Here is a tiny trained network, its code and every weight. The questions are about switching its units off for an input and a class, where a switched-off unit gives its printed mean instead of its output.

import numpy as np


def w(rows, s, z=0):
    codes = np.array(rows[::2]) - 128.0
    scale = np.full(codes.shape[1], s)
    scale[-1] = z or s
    return codes * scale


def f(y):
    return np.maximum(y, 0)


def log_softmax(a):
    a = a - a.max(-1, keepdims=True)
    return a - np.log(np.exp(a).sum(-1, keepdims=True))


def net(x, mask):
    res = np.array(x, float).reshape(1, 5) / 4 @ E
    y = f(res @ A[0][:, :-1].T + A[0][:, -1])
    res = res + np.where(mask, y, B[0][:, -1]) @ B[0][:, :-1]
    return log_softmax(res[-1] @ U[:, :-1].T + U[:, -1])


A, B = {}, {}
E = w([
[136,226,29],'x0',
[245,195,208],'x1',
[128,127,128],'x2',
[254,54,38],'x3',
[132,129,130],'x4',
],0.0084)
A[0] = w([
[209,215,195,146],'n1',
[163,142,157,45],'n2',
[84,187,157,153],'n3',
[166,144,152,59],'n4',
[110,179,181,78],'n5',
[125,173,71,76],'n6',
[189,97,121,78],'n7',
[156,146,92,31],'n8',
[117,159,137,138],'n9',
[134,76,183,95],'n10',
[194,52,99,79],'n11',
[245,248,147,112],'n12',
[97,42,159,77],'n13',
[207,194,154,137],'n14',
[144,137,142,51],'n15',
[133,235,155,197],'n16',
[139,94,201,128],'n17',
[57,123,226,121],'n18',
[75,99,203,198],'n19',
[129,42,190,123],'n20',
[153,220,94,155],'n21',
[179,171,182,53],'n22',
[97,147,188,173],'n23',
[170,156,173,64],'n24',
[206,100,135,133],'n25',
[166,94,111,49],'n26',
[118,168,73,65],'n27',
[105,213,103,235],'n28',
[49,110,43,129],'n29',
[137,147,135,254],'n30',
[151,151,149,102],'n31',
],0.013,0.0061)
B[0] = w([
[84,93,152,241],'n1',
[82,126,130,149],'n2',
[127,128,49,200],'n3',
[94,132,114,151],'n4',
[122,132,75,176],'n5',
[133,187,219,173],'n6',
[108,135,67,170],'n7',
[112,149,127,146],'n8',
[121,118,94,156],'n9',
[164,177,180,177],'n10',
[112,157,63,198],'n11',
[96,108,148,248],'n12',
[103,172,213,181],'n13',
[91,95,163,213],'n14',
[100,108,160,132],'n15',
[137,110,107,223],'n16',
[184,165,139,193],'n17',
[142,131,63,230],'n18',
[160,115,112,228],'n19',
[175,180,163,205],'n20',
[216,174,161,205],'n21',
[2,136,156,180],'n22',
[150,107,59,202],'n23',
[80,123,169,168],'n24',
[147,119,67,194],'n25',
[84,154,62,153],'n26',
[124,167,174,167],'n27',
[207,122,119,225],'n28',
[65,76,221,230],'n29',
[174,78,100,198],'n30',
[68,145,164,153],'n31',
],0.0088,0.011)
U = w([
[38,110,159,86],'0',
[130,117,122,254],'1',
[116,251,154,83],'2',
[91,157,67,52],'3',
],0.017,0.0077)

Each question gives the input, the list of numbers given to net, and the class t.
The units are the neurons (one row each of A and B). Each row of codes is followed by its name. A weight is (code - 128) times the scale printed after its matrix; where a second scale follows, it is the last column's (A, B and U).
mask holds one flag per neuron, in row order. A switched-off neuron (its flag False) gives its mean, the last column of its row in B, instead of its output. The means were averaged over made-up inputs and are rounded, as every weight is.
A unit's drop is (log p(t) with every unit on - log p(t) with that unit switched off) / (log p(t) with every unit on - log p(t) with every unit switched off).
The circuit of an input: a set's keep is (log p(t) with only the set's units on - log p(t) with every unit switched off) / (log p(t) with every unit on - log p(t) with every unit switched off). Starting from the 12 units with the biggest drops (on a tie, the unit counted first), units are removed one at a time, each time the one whose removal leaves the highest keep (on an exact tie, the one counted first), for as long as the keep stays at least 0.8.
circuit, biggest first: the units of the circuit, biggest drop first
unit that matters most: the unit with the biggest drop
k most important neurons: the k neurons with the biggest drops, biggest first
drop of u: that unit's drop, to one decimal
input [2,7,7,-8,7], class 3: 2 most important neurons : n3, n29
input [7,-6,5,-5,-4], class 2: unit that matters most : n6
input [6,0,-7,-7,-1], class 3: circuit, biggest first : n3, n16
input [-1,6,4,-7,8], class 1: circuit, biggest first : n23, n16
input [-4,7,2,-6,-6], class 0: 2 most important neurons : n22, n1
input [6,5,3,0,7], class 1: circuit, biggest first : n16, n1
input [-1,-4,-1,8,-4], class 3: circuit, biggest first : n11, n26
input [6,-3,-1,2,-4], class 2: circuit, biggest first : n6, n27
input [-5,3,-1,0,-1], class 2: circuit, biggest first : n20, n10
input [-4,-2,6,5,1], class 3: circuit, biggest first : n11, n29
input [7,-1,-4,5,0], class 2: circuit, biggest first : n6, n21
input [1,-3,-1,6,-5], class 3: circuit, biggest first : n11, n26
input [-7,5,1,1,5], class 2: circuit, biggest first : n20, n10
input [5,-1,-2,-7,7], class 1: unit that matters most : n28
input [-8,-4,-1,0,6], class 2: 2 most important neurons : n13, n20
input [-8,4,-5,5,-1], class 2: 2 most important neurons : n20, n10
input [5,2,6,-8,-8], class 1: 3 most important neurons : n28, n21, n11
input [-7,-6,5,7,-5], class 2: 2 most important neurons : n13, n20
input [-8,5,7,7,3], class 2: 2 most important neurons : n20, n10
input [-3,-2,-8,-5,2], class 3: unit that matters most : n18
input [3,-1,-6,-3,6], class 1: drop of n14 : -0.1
input [2,-3,-6,-8,-1], class 3: drop of n3 : 0.1
input [-3,8,-1,-5,1], class 0: drop of n10 : 0.0
